Below is a small trained network, with its code and all its weights. Each question gives an input and a target symbol and asks what happens when units are switched off, that is, made to give their printed mean instead of their output.

import numpy as np


def w(rows, s, z=0):
    codes = np.array(rows[::2]) - 128.0
    scale = np.full(codes.shape[1], s)
    scale[-1] = z or s
    return codes * scale


def f(y):
    return y / 2 * (1 + np.tanh(0.7978845608 * (y + 0.044715 * y**3)))


def softmax(a):
    e = np.exp(a - a.max(-1, keepdims=True))
    return e / e.sum(-1, keepdims=True)


def log_softmax(a):
    a = a - a.max(-1, keepdims=True)
    return a - np.log(np.exp(a).sum(-1, keepdims=True))


def net(x, mask):
    ids = ['ΓΘΞΠΣΩαβδεζλτφψ'.index(c) for c in x.split()]
    T = len(ids)
    res = E[ids] + P[:T]
    r = res
    for j in range(2):
        rows = slice(3 * j, 3 * j + 3)
        q, k, v = (r @ M[0][rows].T for M in (Q, K, V))
        z = softmax(np.where(np.tri(T) > 0, q @ k.T / 3**0.5, -1e9)) @ v
        o = O[0][rows]
        res = res + np.where(mask[j], z, o[:, -1]) @ o[:, :-1]
    y = f(res @ A[0][:, :-1].T + A[0][:, -1])
    res = res + np.where(mask[2:14], y, B[0][:, -1]) @ B[0][:, :-1]
    return log_softmax(res[-1] @ U[:, :-1].T + U[:, -1])


Q, K, V, O, A, B = {}, {}, {}, {}, {}, {}
E = w([
[65,97,148,86],'Γ',
[124,170,93,150],'Θ',
[148,160,74,107],'Ξ',
[214,97,70,179],'Π',
[140,162,197,94],'Σ',
[141,151,122,117],'Ω',
[79,160,221,155],'α',
[157,59,78,95],'β',
[199,121,139,45],'δ',
[137,152,126,121],'ε',
[133,155,116,127],'ζ',
[138,151,122,120],'λ',
[250,156,143,148],'τ',
[136,153,116,120],'φ',
[117,119,115,233],'ψ',
],0.017)
P = w([
[127,1,205,160],'0',
[104,191,66,149],'1',
[112,210,51,117],'2',
[123,216,48,115],'3',
[131,219,48,115],'4',
[137,218,56,132],'5',
],0.0066)
Q[0] = w([
[138,8,142,126],'head 1',
[84,96,167,113],'head 1',
[151,156,88,32],'head 1',
[123,192,38,125],'head 2',
[173,130,134,94],'head 2',
[128,94,170,103],'head 2',
],0.013)
K[0] = w([
[122,240,25,71],'head 1',
[63,193,142,101],'head 1',
[169,11,158,1],'head 1',
[167,189,73,36],'head 2',
[177,70,166,114],'head 2',
[127,116,178,188],'head 2',
],0.01)
V[0] = w([
[77,65,204,74],'head 1',
[76,245,254,70],'head 1',
[2,70,110,248],'head 1',
[68,173,172,117],'head 2',
[194,194,104,118],'head 2',
[130,122,120,24],'head 2',
],0.0078)
O[0] = w([
[211,143,240,125,124],'head 1',
[151,37,211,240,60],'head 1',
[118,255,54,175,254],'head 1',
[55,208,145,111,118],'head 2',
[209,168,181,129,145],'head 2',
[153,117,138,20,109],'head 2',
],0.0072,0.0064)
A[0] = w([
[71,189,104,120,2],'neuron 1',
[111,90,63,107,163],'neuron 2',
[123,102,150,13,253],'neuron 3',
[84,102,123,171,135],'neuron 4',
[78,126,135,154,87],'neuron 5',
[201,145,94,200,176],'neuron 6',
[145,156,89,110,36],'neuron 7',
[4,132,153,87,220],'neuron 8',
[72,115,105,94,215],'neuron 9',
[140,168,92,91,8],'neuron 10',
[162,167,117,58,49],'neuron 11',
[202,137,89,148,41],'neuron 12',
],0.011,0.0051)
B[0] = w([
[88,124,254,42,214],'neuron 1',
[184,72,37,186,171],'neuron 2',
[192,110,59,21,188],'neuron 3',
[83,167,82,104,155],'neuron 4',
[55,195,142,89,146],'neuron 5',
[171,77,123,198,247],'neuron 6',
[102,62,207,147,170],'neuron 7',
[15,30,159,167,179],'neuron 8',
[60,5,33,114,169],'neuron 9',
[68,91,185,96,165],'neuron 10',
[24,184,176,151,156],'neuron 11',
[169,20,231,161,167],'neuron 12',
],0.0066,0.011)
U = w([
[209,241,140,140,154],'Γ',
[93,166,9,173,254],'Θ',
[152,135,2,83,20],'Ξ',
[43,14,137,92,58],'Π',
[197,56,251,140,102],'Σ',
[165,152,108,104,164],'Ω',
[198,63,108,187,160],'α',
[115,154,108,90,123],'β',
[192,130,131,47,171],'δ',
[157,141,124,110,118],'ε',
[146,153,102,114,144],'ζ',
[158,145,113,109,126],'λ',
[140,135,83,96,78],'τ',
[148,134,116,110,76],'φ',
[66,174,222,140,67],'ψ',
],0.0082,0.0041)

Each question gives the input, a string of symbols that net reads in full, and the target symbol t.
The units are the heads (3 rows each of Q, K, V and O) and the neurons (one row each of A and B). Each row of codes is followed by its name. A weight is (code - 128) times the scale printed after its matrix; where a second scale follows, it is the last column's (O, A, B and U).
mask holds one flag per unit, heads first, then neurons. A switched-off unit (its flag False) gives its mean, the last column of its rows in O or B, instead of its output. The means were averaged over made-up inputs and are rounded, as every weight is.
A unit's drop is (log p(t) with every unit on - log p(t) with that unit switched off) / (log p(t) with every unit on - log p(t) with every unit switched off).
The circuit of an input: a set's keep is (log p(t) with only the set's units on - log p(t) with every unit switched off) / (log p(t) with every unit on - log p(t) with every unit switched off). Starting from the 12 units with the biggest drops (on a tie, the unit counted first), units are removed one at a time, each time the one whose removal leaves the highest keep (on an exact tie, the one counted first), for as long as the keep stays at least 0.8.
units of the circuit, in order: the units of the circuit, biggest drop first
unit that matters most: the unit with the biggest drop
top k neurons: the k neurons with the biggest drops, biggest first
which heads matter: for each layer, one digit per head in row order, 1 if its drop is at least 0.15 and else 0, layers parted by /
drop when u is switched off: that unit's drop, to one decimal
input Π ψ δ, target Ξ: which heads matter	10
input ψ τ ψ β ψ λ, target ψ: unit that matters most	head 1
input Σ ψ Σ Γ β Σ, target Σ: which heads matter	10
input Π ψ α Γ β, target Ξ: units of the circuit, in order	[head 1; neuron 3; neuron 2]
input Π ψ Ω, target Π: which heads matter	10
input δ Σ ψ Π, target α: units of the circuit, in order	[neuron 12; neuron 6]
input ψ ψ Π, target α: which heads matter	01
input Γ ψ ψ ζ, target Γ: which heads matter	10
input α Γ ψ ψ β Ω, target α: units of the circuit, in order	[head 1; neuron 1]
input δ Π Γ φ ψ Ξ, target δ: units of the circuit, in order	[head 1; neuron 3; head 2]
input Σ Γ ψ λ, target Σ: which heads matter	10
input Γ β β ψ Θ, target Γ: units of the circuit, in order	[head 1; neuron 9]
input Γ Π Ξ, target Γ: units of the circuit, in order	[head 1; neuron 9]
input δ Γ ψ δ Θ, target δ: units of the circuit, in order	[head 1; head 2; neuron 3]
input Γ ψ β, target Ξ: top neuron	[neuron 3]
input ψ Π Π Γ φ, target ψ: top 2 neurons	[neuron 11; neuron 1]
input ψ α β ψ Θ, target ψ: top 2 neurons	[neuron 1; neuron 11]
input ψ ψ β ψ ψ τ, target Σ: top 4 neurons	[neuron 12; neuron 7; neuron 6; neuron 10]
input α Γ Ξ, target α: top 2 neurons	[neuron 1; neuron 6]
input Σ λ Γ α ζ, target Σ: units of the circuit, in order	[head 1]
input ψ λ Γ Σ Ω, target ψ: top 2 neurons	[neuron 11; neuron 1]
input Σ α Ξ, target Σ: drop when head 1 is switched off	0.5
input Σ ψ ψ ψ φ, target Σ: drop when head 1 is switched off	0.8
input Π ψ β Γ Π λ, target Π: drop when neuron 3 is switched off	0.0
